In the rows, zero is written as 128.
Here are made-up nodes, facts about them, and rows of numbers that follow some of those facts. Name the node behind each unnamed row.

There are 3 kinds of fact about the nodes: nizul, kozi, flifleba.
nizul: refers to; kozi: is of sort; flifleba: belongs to class
klopur nizul klaklol, dripes, tesatok, rugrun, fotar, ramas, tritras, mulel, betru
reki nizul tidiflik, flipu, geto, kigak, rirul
plivudes nizul mana, lilur, ledi, raflapum, seze, rakuvil, stugofla, tritras, ganen, depe
kleskotri nizul dredrim, vikik, gradruk
divuplil nizul dragun, tidiflik, ledi, kudir, klilos, guguflus, nugur
zotres nizul klaklol, rakuvil, sadi, nugur, ganen
golis nizul zovul, stoter, stetrilir, zilin, kades, fluskefi
flosik nizul zekes, mukul, kluro, guvubul, trostar, fususto
skiplimok nizul dragun, zovul, zestu, seze, muzuvor, salil, bizo
gavi nizul lilur, ridin, floke, gogon, mulel
vigin nizul mukul, tevi, binor, seze
tutam nizul stegrer, klazel
drukletrir nizul rakos, rakuvil, disar, brobrar, gabur, nukle, plifluvum, zepledrum
trefle nizul pliru, skiplu
rusuvun nizul vuvos, tevi, nukle
reta nizul skupus, skunuk, brobrar, zepledrum, pekolon
klukal nizul vomi, zegrefa, tekik, dronul, tralim, givis, nukle, dutel, grigro
grasel nizul stapo, ridin, tekik, plufon, fususto, mulel
tatrel nizul stapo, dredrim, gemimen, stetrilir, nugur, saste
niflikis nizul mukul, skunuk, mirugem, rugrun, zepledrum, flite, mulel
traro nizul disar, klosi, tesatok, flite, ludas, grigro, fluskefi
dupil nizul pliru, kluro, rakuvil, plifluvum
drumam nizul zestu, suklu, ramas
bitro nizul zovul, trazel, dronul, gradruk, dutel, fluskefi
vutrin nizul trere, bizo, klazel
nuda nizul kluro, vomi, floke, tralim, kofla, vugrir
kleva nizul klikli, tretas, stoter, stetrilir, vutru
gragrim nizul skupus, binor, flipu, guvubul, bevum, fususto, stegrer, flibren, nofi, fluskefi
daflakol nizul nibik, zestu, rakos, ridin, skobrim, geto, steston, saste
klodruflo nizul lilur, tretas
gradu nizul debrem, zovul, brobrar, skotre
vuvi nizul girom, maskal, plitri, vikik, stotras, flipu, flaran, gradruk, bizo, nofi
stoplik nizul klikli, stozos, sketru, nukle, gogon, skepel, bizo
treza nizul mana, skupus, tevi, floke, stotras, brabedrar, vele, troklel
kloras nizul mana, tustun, plufon, betru
troklu nizul zopires, botagim, trere, kofla
restes nizul plufon, pekolon
loklak nizul nukle
saflus nizul zekes, tralim, flemes, stegrer, fudrur
melo nizul vele, kudir, gabur
plogutrun nizul rakuvil, stugofla, muzuvor, ludas
medri nizul plitri, geto, stetrilir, livu
{maskal, flipu, reki, plivudes, tekik, zotres, skotre, skobrim, botagim, gavi, stapo, tevi, klilos, zopires, mulel, livu, stotras, gabur, guguflus, grasel, niflikis, raflapum, dupil, bitro, nofi, zegrefa, zovul, nuda, givis, gragrim, plufon, ganen, fudrur, zilin, dripes, kluro, gradu, dutel, binor, stoplik, treza, troklel, loklak, saflus, melo, plogutrun, fotar} kozi b
{brobrar, klopur, bizo, sadi, betru, kleskotri, lilur, salil, divuplil, mirugem, golis, dronul, flosik, kudir, tesatok, skiplimok, flemes, gradruk, mukul, zestu, ramas, nugur, skiplu, kigak, vomi, stozos, tritras, nibik, ridin, vele, trere, stoter, kades, flaran, zekes, rakuvil, reta, skunuk, geto, tatrel, ledi, girom, plitri, tralim, traro, disar, muzuvor, drumam, stugofla, fluskefi, vutrin, vugrir, trostar, kleva, vutru, gemimen, daflakol, skepel, gogon, mana, flibren, floke, vikik, skupus, klodruflo, rugrun, vuvi, kofla, suklu, depe, tretas, dragun, klosi, tidiflik, restes, rakos, stegrer, flite, medri, nukle, klikli, stetrilir, bevum} kozi a
{steston, vigin, tustun, klaklol, tutam, trazel, pekolon, pliru, drukletrir, trefle, rusuvun, grigro, vuvos, klukal, plifluvum, fususto, sketru, seze, guvubul, debrem, zepledrum, brabedrar, klazel, saste, kloras, troklu, ludas, rirul, dredrim} kozi c
flifleba 951 <- maskal, brobrar, flipu, reki, kleskotri, zotres, tesatok, stapo, stozos, klaklol, nibik, ridin, trere, trefle, reta, grigro, stotras, klukal, gabur, geto, plitri, muzuvor, zepledrum, zegrefa, givis, gemimen, floke, rugrun, dragun, restes, rirul, klikli
flifleba 987 <- klopur, betru, lilur, divuplil, flosik, kudir, flemes, botagim, mukul, ramas, skiplu, vomi, klilos, vele, rakuvil, raflapum, tralim, dupil, plifluvum, fususto, bitro, fluskefi, seze, vutrin, trostar, daflakol, dripes, vikik, saste, vuvi, suklu, depe, stoplik, kloras, tidiflik, loklak, bevum
flifleba 393 <- bizo, skotre, skiplimok, gradruk, gavi, steston, kigak, tevi, stoter, zekes, livu, vuvos, grasel, tatrel, stugofla, brabedrar, gragrim, plufon, ganen, skepel, kluro, klazel, skupus, kofla, tretas, rakos, stegrer, nukle, dredrim
flifleba 348 <- sadi, salil, dronul, vigin, kades, flaran, rusuvun, guguflus, drumam, guvubul, debrem, zovul, vugrir, vutru, gogon, fudrur, mana, gradu, dutel, binor, treza, troklel, ludas, saflus, flite, melo, plogutrun, medri, stetrilir
flifleba 294 <- plivudes, tekik, mirugem, golis, skobrim, zestu, nugur, tustun, tritras, tutam, trazel, pekolon, pliru, drukletrir, zopires, mulel, skunuk, ledi, girom, niflikis, traro, disar, sketru, nofi, nuda, kleva, zilin, flibren, klodruflo, klosi, troklu, fotar

Some rows with their names:
[109 129 116 148 169  88  80 129 122 131 138  95 111 145 172 127 126 125
  95 136 112 143 141 124 112 125 157 172 119  76 117 153 119 143  95 142
 114 118 145 144 150] : flaran
[123 131 181 145 118 117 129 109 117  97 127 154 102 104  52  70 153 106
  80 131 103 102 130 145 163 146 195 119 117  89 127 126 174 106 129 131
 117  43 177 163  93] : zovul
[ 94 124 121 144 138 107 111 132 117 172 138  85 144 146 153 196 109 133
 151 131 149 143 119 113  94 115 112 167 130 104 119 113 128 137  86 134
 149 139 118 151 153] : tritras
[170 120  92  77 107 176 153 123 156 168 103 158 114 117  52  93 125 140
 167 111 148 101  89 146 159 135 168 118 152 151 163  89 100  88 172 100
 146  56 131 155  93] : gavi
[102 124 184 142 110 157 139 117 112 122 129 152 126 105  54  83 124 122
 147 116 156 107 121 141 128 134 181 102 131 133 130  76 177 110 107 106
 134  45 167 168  92] : zopires
[156 114 100 140 136  96 128 139 118 124 128 147 115 145 174 184 120 126
  80  95 105 145 105 116 137 133 159 172 119  64 116 172 109 120 103 141
 145  93 123 140 161] : divuplil
[146 123 146 105 109 163 154 113 134 129 117 119 125  67  52  78 138 136
 161 168 124 102 110 146 157 124 128 131 128 180 149  85 119 107 108 104
 138  65 130 119  93] : livu
[163 124  90 142 146 132 149 156 134 100 136 138 126 144 167 169 121 103
  87  91  98 144 132 118 132 128 166 126 118  64 113 160 110 129  97 142
 135  83 110 148 163] : vuvi
[132 124 189 142 113 119 104 109 115  82 134 159 105  89  53  76 143 137
  75 101 115 117 115 145 163 139 185 106 123  81 137 123 175 123 154 110
 120  52 178 162  93] : raflapum
[114 131 119 146 173  88  84 126 124 147 139  90 109 145 172 127 127 125
  89 141 106 144 136 122 113 128 160 176 118  70 119 156 126 137  92 142
 117 109 145 146 152] : vutru
[123 146 112  83 112 179 174 105 115 116 121 121 184 141 124  66 146 136
 149 156 141 122 150 135 134 144  64  62 140 239 131 100 142 153 171 107
 115 235  97  65 111] : brabedrar
[110 129 118 128 124  92 111 151 162 158 132 104 115 130 161 190 123 144
 173 169 124 143 135 120 110 105  62 165 132 153 135 137  71 138 111 140
 138 163  90 100 137] : tesatok
[122 129 179 147 116 113 100 113 115  92 129 154 101 118  56  66 147 114
  80 119 116 103 133 145 160 142 194 122 120  88 132 120 177 108 141 126
 109  45 176 163  93] : dutel
[104 128 116 144 141 110 112 133 118 175 142  81 145 144 155 202 108 132
 157 126 146 143 128 114  92 113 115 158 129 104 118 103 129 136  85 136
 143 136 117 156 149] : mirugem
[169 121  85  76 110 177 150 126 174 165 106 159 114 126  53  88 124 144
 167 105 146 101  88 145 161 134 174  98 159 152 164  79  96  89 177 101
 144  53 136 166  91] : grasel
[156 121 143 141 110 134 146 120 117 104 111 182  98 128  58  73 149  92
  83 101 109 100 110 142 164 148 193 134 118  70 125 150 174  93 159 132
 119  42 172 169  94] : gradu
[166 109  91 144 127 137 127 167 130  74 130 168 142 143 163 181 119  99
 112  91 119 144 138 120 130 123 158 133 117  62 114 162 108 138  98 142
 117 106 108 138 160] : vutrin
[160 147  96 103 123 178 167 108 115  99 127 179 131 148 170  77 142 141
  69  87 127 135 134 123 156 150 167  35 155 164 125 145 175 127 197 116
 112 210 159 147 142] : kloras
[164 109  83  94 117 148 168 154 150 161 107 120 160 128 148 194 118 107
 177 157 122 143 106 120 123 115  79 184 118  95 117 155  71 107  87 141
 156 135  88  82 159] : skiplimok
[142 115  91 122 127 124 118 143 147 145 127  87 170 132 131 176 114 138
 179 164 146 143 129 130 102 102  63 169 125 138 125 110  73 145  88 137
 132 200  90  88 146] : zekes

Rows to name:
No name comes twice in this set of rows, the named rows included.
[157 126 118  95 111 163 133 114 149 153 117 121 118  93  51  79 130 143
 163 150 144 104  98 147 156 122 142 110 150 187 167  74 108 101 143  99
 135  76 147 147  93] => plufon
[163 121  88 135 145  98  95 136 126 147 132 135 110 145 174 197 114 141
  81  90 117 144  95 116 129 132 168 155 134  63 124 162 106 113 138 138
 141 115 141 168 159] => klopur
[143 111  86 125 127 140 123 152 154 116 125  97 181 131 111 178 116 134
 179 160 154 143 138 131 104 102  64 159 125 122 121 104  73 150  87 139
 126 202  92  87 151] => stegrer
[157 125  91 110 118 122 167 168 181 163 119 139 116 130 159 201 126 126
 173 153 106 139 126 115 130 117  85 147 122 106 118 152  70 109 105 144
 154  97  88 110 156] => kleskotri
[144 144 101 131 116 175 164 115 111  83 115 187 138 148 171  69 147 100
  84  88 145 122 151 127 153 150 170  56 128 158 119 159 179 124 196 134
 105 198 147 120 136] => vigin
[162 115 123 142 109 138 104 123 119  94 112 188 102 142  56  77 139 112
  99  91 142 103 110 145 163 148 195 127 124  73 136 136 168  94 182 122
 108  41 176 174  93] => treza
[ 93 105 149 144 125  85  84 123 111 105 130 142 115 140 172 172 123 138
  79 114 129 145 111 117 125 122 120 191 117  68 120 171 121 151  99 133
 131 138 143 104 160] => rakuvil
[167 103  92  94 108 178 165 147 165  87 100 185 156  92  56  88 137 114
 177 108 160 106 108 146 163 128 164  93 131 117 128  82  94  94 129 120
 128  56 117 137  93] => gragrim
[112  95 166 124 109 144 158 122 111 148  97 191 115 126  52 101 126 118
 141 100 175 110  86 128 152 148 188 163 135  99 129 129 167  92 135  99
 157  42 169 162  96] => plivudes
[ 68 143 161 130 112 177 171 108 109 112 125 164 183 147 134  74 135 121
 121 113 169 130 151 117 107 150 107  61 139 227 116 106 180 156 161 108
 119 219 134 100 133] => pliru
[160 133  90 144 176 104 154 136 138 172 128 114 104 148 174 138 133 100
  79 122  89 141 117 115 136 143 185 167 118  68 114 167 105 101  95 143
 146  61 116 161 162] => medri
[124 129 162 138 110 161 124 114 118 159 132 137 114 129  55  87 116 138
 138 104 158 107 101 140 126 138 189  89 151 139 145  72 176 101 133 100
 140  47 172 174  91] => mulel
[155 116 121 124 107 174 138 128 119 159 116 179 113 141  54 102 113 131
 152  90 167 105  90 135 136 143 189 102 152 110 142  81 171  91 162 101
 139  46 169 180  91] => niflikis
[115  96 172  92 106 110 158 133 125 115  90 195 104  71  55  94 152 135
 170 151 157  99  90 137 165 140 157 170 129 144 148 160  91  94 178 109
 150  48 113 100  94] => zotres
[145 117  94 135 121 134 151 147 118 175 127 120 143 147 165 223 107 107
 157 103 144 142 109 111  95 127 142 164 124  75 116 139 122 107  89 139
 152  94 100 156 159] => traro

The same nodes again, as new rows of numbers:
Some nodes and their rows:
[139 102 150 116 160 121 141 115 136 143 119 147 119 157 144 147 111 136
 146 146 109  24 134 137  88 142 154 154 110 126 119 132] : gabur
[153 104 140 106 159 120 150 125  88 130 121  76  88 136 102 135 134 136
 151 145 107  73  94 138  81 131 113 142 110 101 101 150] : nofi
[115 135 124 141  72 132  99 154 146 123 150 128 161  99 120 132 156 146
 111 100 144 207 144 161 164 130 113  95  87 150 145 136] : vutrin
[153 104 137 101 171 123 148 126  83 130 118  81  83 136 104 137 146 137
 152 145 108  44  94 114  79 141 115 149 112 101  91 137] : zilin
[109 140 118 139 167 138 153 112 164 130 119 181 168 144 150 134  70 130
 122 143 146 119 130 138 146 132 125 116 149 146 157 116] : ridin
[127 140 154 111 101 115 104 159  96 106 107  70  86  89 100 108 169 104
 130 138 111 142 134  82  77 113 111 103 177 125 116 152] : trazel
[137 136 133 102  72 126 128 164  80 109 133  66  83  91 113  92 172 115
 117 135 108 147 133  87  89 111 132 105 153 126 109 136] : pliru
[146 104 136 118 164 127 147 129 144 149 132  85  90 161 139 145 136 154
 142 139 108  60 125 105  91 135 153 156  97 120 146 133] : givis
[121 141 159 115  97 110 102 147  88 108  99 117  98  86 103 125 133  98
 139 148 124  89 136 114  76 115 111  99 173 136 100 156] : tustun
[121 126 100 126 138 147 158 126  88 122 146  93 101 102 125  99 113 139
 119 134 134 109 105  98 142 116 112 100 113 108 151 108] : ledi
[114 128  99 138 133 148 154 131 155 145 163  89 139 126 167 130 122 153
 112 125 133 115 138  86 167 113 145 129  91 138 157 109] : muzuvor
[130 105 157 114 162 113 111  99 154 130 115 177 146 142 140 146  90 119
 150 147 112  29 122 163  79 142 137 147 138 123 136 159] : flipu
[117 142 115 136  94 133  99 157 144 125 117 174 158 119 117 128 148 147
 111 110 143 188 135 147 181 145 112 102  84 147 139 116] : daflakol
[158 104 148 126 148 112 115  94 118 114 103 171 147 153 121 146 149 107
 154 145 109 100 104 164  95 142 132 156 170 103  87 144] : skotre
[117 128 105 132 147 145 158 120  94 115 133 121 123  94 116 101 100 132
 126 134 138 116 108 108 116 120 111  99 131 108 153 113] : zestu
[118 143 158 109  92 111  91 125 143 120 125  93 100  99 142 134 166  98
 132 135 127  81 148  85 100 112 162 129 176 141 122 146] : ludas
[140 104 151 113 169 113 127  91 135 150 133 119  92 155 134 145 116 132
 153 137 109  58 132 141 110 133 157 158 100 111 104 147] : binor
[131 110 156 114 161 110 110  95 118 148 107 183 162 158 112 145  81 100
 154 146 136  39 147 165  84 148 151 149 106 124  77 152] : treza
[108 137 122 138 170 139 149  87 150 147 154 164 150 123 148 123  89 131
 124 113 141  94 147 112 153 119 132 139 139 128 163 109] : dronul
[121 139 101 140  99 136 114 150 157 123 145 159 110 115 136 137 160 158
 110 102 143 173 118 147 184 138 113 109  92 146 149 111] : tidiflik

Rows to name:
No name comes twice in this set of rows, the named rows included.
[137 140 152 112  62 127 130 169  69 106 102  67 117 107  99 107 174 101
 115 144 120  69 150  84  79 112 126 106 160 145  73 113] => drukletrir
[124 128 136 142 157 146 157 113  73 111 103 184 164 156 101 146 111 106
 113 110 144  75 151 168  97 138 112 160 172 140 138 108] => nukle
[124 137 101 135  63 141 103 161 137 127 143 147 157 114 133 129 165 150
 112 106 143 182 134 133 188 142 117 102  84 149 132 110] => divuplil

Now the same nodes, written a new way:
Known rows:
[148 153 146 114 144 105 121 128 110  85 153  74 160  96 135 128 101  61
 128 132 137 127 136 130 137 145 138 146 115 185 123] : mulel
[169 171 149 146 112  86 112 144 115 106 125 133 123  86 160 153 116 146
 139 107 144 121 131 127 128 132 127 141 110 128 120] : klodruflo
[155 160 151 127 123 149  87 147 107 161 114 141  96 134 163 133 144 149
 144 125 138 119 119 127 164 137 169 153 122 107 125] : stoter
[ 89 117 144 144 114  83 141 145 128 125 144 108 127 132  71 172  76 157
  87 112 112 156 128 161  89 132 121 136 102 120 163] : tutam
[135 168 131 135 110 133 124 117 123  99 158  78 149 115 138 103 116  91
 126 120 124 118 156 136 149 124 154 138 101 147 126] : maskal
[151 153 143 118 122 149  90 147 102 151 127 147  96 121 174 138 150 134
 133 136 135 120 122 125 159 136 169 155 125 107 132] : rakos
[149 149 139 149  92 104 101 161 105  95 136 152 105  90 167 125 144 145
 129 117 147 112 147 139 125 117 155 120  98 109 130] : reta
[ 99 169 109 106  96 139 130 145 130 137 158 102 138 104 139  49 129 141
 113 110 128 116 138 156 156 126 249 115 126 117 132] : gragrim
[121 147 127  97 134 150 113 136 110 131 154  90 137 110 143  92 144  88
 123 145 125 123 133 136 159 142 202 145 131 148 124] : plufon
[160 153 155 145 142 125 108 132 102 147 114 154 123 106 155 157 125 136
 127 121 113 103 127 137 134 119 129 122 109 122 138] : vugrir
[ 93  98 141 122 138 112 119 139 114 129 123 124 127 160  66 170  98 138
  92 141  88 153 121 159 105 124 119 131  97 108 166] : guvubul
[145 171 149 136 132 107 143 116 122 117 158  76 166  88 133 122  91  91
 123 115 125 118 142 135 131 135 144 143 122 177 129] : zopires
[ 99  82 152 144 127  97 109 150 105 100 137 100 116 134  84 180 125 120
  95 154 121 158 136 150  99 140 100 153  94 127 156] : zepledrum
[ 81 102 137 114 118 130 106 155 122 153 134 104 108 156  86 154 129 158
 104 142 110 166 115 142 121 149 160 158 118  95 146] : steston
[135 165 130 101 150  97 130 128 122 130 110  91 166 107 103  93  95 123
 140  96 113 112 122 126 131 132 172 112 132 174  91] : loklak
[106 105 158 142 142  84 132 140 114 112 143 100 130 128  79 197  88 122
  94 135 114 163 127 144  87 145  92 156 106 135 158] : pliru
[111 148 136 110 139 156 126 126 108 147 160  91 144 103 148  95 133  95
 116 142 123 115 131 138 153 140 199 146 138 150 136] : kluro
[167 156 148 147 109 126  92 141 106  99 132 136 106 116 168 152 132 125
 136 125 138 117 143 122 141 123 119 152  98 113 127] : nibik
[138 151 148 125 128 166 110 145  98 172 142 161  92 120 173 136 131 142
 118 134 132 106 124 142 156 121 175 138 127 104 151] : zekes
[ 83 101 129 127 122  79 125 151 123 124 121 116 130 134  66 147 115 163
  95 123  86 155 125 162  87 130 142 116 101  99 149] : vigin

Which node is each row?
No name comes twice in this set of rows, the named rows included.
[145 167 131 119 113 160  97 141 115 157 142 158  94 133 171 130 133 147
 131 133 123 118 125 128 166 121 174 151 118  89 136] => kigak
[170 179 148 132 114 125 114 131 116 114 137 147 118 124 159 162  90 124
 132 114 134 120 130 129 149 114 117 145 101 119 143] => girom
[153 184 118 110 114 111 110 144 130 144 104 171 117 127 128 116  86 180
 140  78 105 107 116 128 140  99 172 104 116  99 109] => vuvi
[147 158 121  91 163 106 124 120 123 116 128  88 164 104 111 112  96  92
 138 120  92 114 121 111 130 130 159 128 136 167  97] => raflapum
[151 162 148 121 121 164  96 145 104 164 131 156  92 139 167 130 133 140
 133 127 136 116 122 130 170 125 176 151 117 101 138] => gradruk
[140 150 137 136 123 120 119 125 110  88 157  72 151  94 143 113 129  76
 125 137 127 121 152 128 135 137 146 149 111 165 120] => gabur
[144 156 139 129 115 123 111 129 114  84 153  70 153 106 137 110 128  78
 130 132 131 120 151 129 145 134 148 148 101 159 118] => stapo
[149 163 150 120 135 107 129 126 113  94 148  79 162  98 131 120  99  77
 128 125 139 121 139 135 142 141 140 139 113 184 125] => tekik
[148 155 138 115 135  95 126 132 115  74 147  71 157  87 137 120 108  69
 126 133 135 127 140 128 133 144 144 143 117 177 115] => fotar
[122 158 134 108 127 145 108 138 115 139 142  82 143 117 138  84 141 108
 132 130 133 122 131 135 165 148 206 144 131 149 117] => skotre
[159 173 135 124 134 110 119 131 124 165 104 162 120 115 133 134  86 171
 137  87 105 104 114 125 129 110 157 113 123 116 116] => vutrin
[ 87 117 149 156 112  68 143 144 130 131 143 103 136 121  74 172  87 167
  94 104 114 157 129 155  82 138 126 142 111 123 161] => troklu

